Here is a tiny trained network, its code and every weight. The questions are about switching its units off for an input and a target symbol, where a switched-off unit gives its printed mean instead of its output.

import numpy as np


def w(rows, s, z=0):
    codes = np.array(rows[::2]) - 128.0
    scale = np.full(codes.shape[1], s)
    scale[-1] = z or s
    return codes * scale


def f(y):
    return y / 2 * (1 + np.tanh(0.7978845608 * (y + 0.044715 * y**3)))


def softmax(a):
    e = np.exp(a - a.max(-1, keepdims=True))
    return e / e.sum(-1, keepdims=True)


def log_softmax(a):
    a = a - a.max(-1, keepdims=True)
    return a - np.log(np.exp(a).sum(-1, keepdims=True))


def net(x, mask):
    ids = ['ΔΛΣΩαγεζημπτψ'.index(c) for c in x.split()]
    T = len(ids)
    res = E[ids] + P[:T]
    u = 0
    for l in range(3):
        r = res
        for j in range(2):
            rows = slice(2 * j, 2 * j + 2)
            q, k, v = (r @ M[l][rows].T for M in (Q, K, V))
            z = softmax(np.where(np.tri(T) > 0, q @ k.T / 2**0.5, -1e9)) @ v
            o = O[l][rows]
            res = res + np.where(mask[u + j], z, o[:, -1]) @ o[:, :-1]
        u += 2
        y = f(res @ A[l][:, :-1].T + A[l][:, -1])
        res = res + np.where(mask[u : u + 4], y, B[l][:, -1]) @ B[l][:, :-1]
        u += 4
    return log_softmax(res[-1] @ U[:, :-1].T + U[:, -1])


Q, K, V, O, A, B = {}, {}, {}, {}, {}, {}
E = w([
[123,176,190,28,167],'Δ',
[78,127,179,100,96],'Λ',
[125,113,122,160,166],'Σ',
[169,173,136,118,254],'Ω',
[92,92,146,116,92],'α',
[206,98,165,144,148],'γ',
[124,254,136,85,85],'ε',
[64,124,55,61,148],'ζ',
[120,94,119,183,74],'η',
[147,45,141,140,170],'μ',
[181,139,111,182,205],'π',
[183,83,193,85,92],'τ',
[176,227,78,166,81],'ψ',
],0.014)
P = w([
[105,59,128,251,194],'0',
[108,98,149,225,169],'1',
[140,110,168,185,150],'2',
[171,125,175,155,118],'3',
[149,109,162,154,143],'4',
[180,132,175,120,96],'5',
[197,162,162,104,77],'6',
[178,145,155,93,88],'7',
[180,158,199,107,79],'8',
],0.0032)
Q[0] = w([
[173,105,106,218,115],'L0H1',
[132,187,140,121,114],'L0H1',
[250,195,254,44,184],'L0H2',
[112,137,80,120,59],'L0H2',
],0.0073)
K[0] = w([
[60,77,60,177,113],'L0H1',
[77,171,115,81,136],'L0H1',
[115,115,69,1,120],'L0H2',
[239,120,218,138,85],'L0H2',
],0.0074)
V[0] = w([
[185,138,154,166,121],'L0H1',
[139,157,135,57,192],'L0H1',
[128,119,116,97,140],'L0H2',
[85,97,1,134,130],'L0H2',
],0.0095)
O[0] = w([
[163,117,108,190,110,130],'L0H1',
[69,161,171,110,124,254],'L0H1',
[140,174,83,64,176,150],'L0H2',
[137,180,75,63,1,17],'L0H2',
],0.009,0.0055)
A[0] = w([
[177,134,174,104,119,83],'L0N1',
[137,98,92,255,181,98],'L0N2',
[142,89,93,129,200,254],'L0N3',
[102,62,166,176,128,96],'L0N4',
],0.0097,0.0027)
B[0] = w([
[137,166,111,193,175,163],'L0N1',
[214,147,94,2,49,218],'L0N2',
[147,118,179,64,94,253],'L0N3',
[150,73,184,167,90,161],'L0N4',
],0.0093,0.0044)
Q[1] = w([
[197,82,53,2,192],'L1H1',
[50,23,52,131,158],'L1H1',
[231,247,27,89,56],'L1H2',
[146,2,103,198,137],'L1H2',
],0.004)
K[1] = w([
[152,185,254,52,71],'L1H1',
[128,71,145,114,90],'L1H1',
[114,83,103,114,144],'L1H2',
[179,200,186,64,75],'L1H2',
],0.0071)
V[1] = w([
[58,112,174,71,124],'L1H1',
[106,157,224,149,22],'L1H1',
[140,46,133,133,77],'L1H2',
[88,137,2,148,118],'L1H2',
],0.0062)
O[1] = w([
[46,42,52,155,99,194],'L1H1',
[70,42,101,254,175,151],'L1H1',
[51,107,228,168,77,85],'L1H2',
[115,89,155,112,201,1],'L1H2',
],0.0061,0.0076)
A[1] = w([
[203,1,197,195,128,134],'L1N1',
[253,137,202,91,245,25],'L1N2',
[24,173,225,182,187,252],'L1N3',
[97,67,132,158,194,124],'L1N4',
],0.0062,0.0031)
B[1] = w([
[183,48,152,168,152,164],'L1N1',
[119,202,163,103,146,207],'L1N2',
[130,160,2,212,182,254],'L1N3',
[129,175,187,66,219,137],'L1N4',
],0.0082,0.0068)
Q[2] = w([
[136,178,75,169,70],'L2H1',
[66,154,171,71,110],'L2H1',
[127,187,95,255,110],'L2H2',
[126,118,153,167,194],'L2H2',
],0.0072)
K[2] = w([
[72,133,2,147,49],'L2H1',
[147,137,178,104,171],'L2H1',
[90,111,51,155,148],'L2H2',
[135,120,175,203,167],'L2H2',
],0.0065)
V[2] = w([
[80,98,246,55,191],'L2H1',
[144,208,106,197,73],'L2H1',
[188,121,154,113,166],'L2H2',
[102,186,254,224,132],'L2H2',
],0.0067)
O[2] = w([
[89,205,253,212,104,121],'L2H1',
[143,93,17,80,134,161],'L2H1',
[213,192,144,159,97,250],'L2H2',
[117,178,30,224,120,104],'L2H2',
],0.0072,0.0019)
A[2] = w([
[139,8,86,117,66,249],'L2N1',
[93,173,172,126,188,148],'L2N2',
[67,14,135,254,162,32],'L2N3',
[28,225,51,159,211,24],'L2N4',
],0.007,0.0023)
B[2] = w([
[2,166,122,158,48,159],'L2N1',
[105,199,185,144,116,179],'L2N2',
[112,253,40,171,216,150],'L2N3',
[137,33,194,66,170,253],'L2N4',
],0.0079,0.013)
U = w([
[84,95,230,136,198,253],'Δ',
[114,164,92,171,179,47],'Λ',
[124,98,185,129,83,173],'Σ',
[95,254,177,116,118,9],'Ω',
[77,168,120,193,129,148],'α',
[213,42,196,187,138,80],'γ',
[134,62,61,71,188,110],'ε',
[54,159,141,73,101,196],'ζ',
[79,99,141,165,59,157],'η',
[129,23,247,186,112,30],'μ',
[200,134,153,66,118,112],'π',
[201,119,165,231,171,94],'τ',
[136,177,41,100,105,50],'ψ',
],0.0081,0.0048)

Each question gives the input, a string of symbols that net reads in full, and the target symbol t.
The units are the heads (2 rows each of Q, K, V and O) and the neurons (one row each of A and B). Each row of codes is followed by its name. A weight is (code - 128) times the scale printed after its matrix; where a second scale follows, it is the last column's (O, A, B and U).
mask holds one flag per unit, layer by layer, with each layer's heads first. A switched-off unit (its flag False) gives its mean, the last column of its rows in O or B, instead of its output. The means were averaged over made-up inputs and are rounded, as every weight is.
A unit's drop is (log p(t) with every unit on - log p(t) with that unit switched off) / (log p(t) with every unit on - log p(t) with every unit switched off).
The circuit of an input: a set's keep is (log p(t) with only the set's units on - log p(t) with every unit switched off) / (log p(t) with every unit on - log p(t) with every unit switched off). Starting from the 12 units with the biggest drops (on a tie, the unit counted first), units are removed one at a time, each time the one whose removal leaves the highest keep (on an exact tie, the one counted first), for as long as the keep stays at least 0.8.
units of the circuit, in order: the units of the circuit, biggest drop first
unit that matters most: the unit with the biggest drop
top k neurons: the k neurons with the biggest drops, biggest first
top k neurons in layer l: the k neurons of layer l with the biggest drops, biggest first
heads that matter: for each layer, one digit per head in row order, 1 if its drop is at least 0.15 and else 0, layers parted by /
drop when u is switched off: that unit's drop, to one decimal
input Ω Δ ψ α, target α: units of the circuit, in order => [L0N2; L2N3; L2N4; L1N2]
input Δ Δ Δ Δ Ω Δ Δ ζ, target Δ: units of the circuit, in order => [L2H1; L0H2]
input π ψ Δ ε ε μ π γ, target γ: units of the circuit, in order => [L1N1; L0H1; L0N4]
input π Δ ψ, target ψ: top 2 neurons in layer 2 => [L2N4; L2N1]
input π Δ γ η ε Δ Ω, target Ω: top 3 neurons => [L1N2; L0N2; L2N4]
input η μ Δ μ ε ψ, target ψ: heads that matter => 10 / 00 / 10
input π Ω Ω η Δ Δ Δ Δ ε, target ε: heads that matter => 00 / 00 / 10
input ψ Δ Ω ε Δ ε Ω α, target α: heads that matter => 00 / 00 / 00
input γ Δ Δ Δ μ Δ μ τ η, target η: unit that matters most => L0N2
input Δ ε Δ τ, target τ: top 2 neurons in layer 0 => [L0N4; L0N2]
input π ε Δ Ω τ, target τ: top 2 neurons => [L1N1; L2N3]
input π Δ ψ Δ μ Δ Λ, target Λ: heads that matter => 01 / 00 / 00
input ζ Δ ε, target Δ: heads that matter => 11 / 01 / 01
input ψ τ π Ω γ, target γ: unit that matters most => L0N2
input Δ ε ε η Δ Λ, target Λ: top 2 neurons => [L2N3; L0N2]
input Δ ζ Δ Δ ε, target Δ: top 2 neurons => [L2N4; L0N2]
input Λ ε Δ ζ Δ ε ε Δ, target ε: top 3 neurons in layer 0 => [L0N2; L0N3; L0N1]
input Δ Δ η Δ ε π μ, target μ: top 2 neurons => [L0N2; L0N4]
input π μ ε ψ π, target π: top 2 neurons in layer 1 => [L1N3; L1N2]
input Δ π Δ π ψ ε η, target η: unit that matters most => L2N1
input Δ Ω η ψ π π, target π: drop when L0N2 is switched off => 0.6
input Λ ε Δ Δ ψ τ Ω, target Ω: drop when L2N4 is switched off => 0.1
input α π Λ π γ Δ Δ μ, target μ: drop when L0N2 is switched off => 1.1
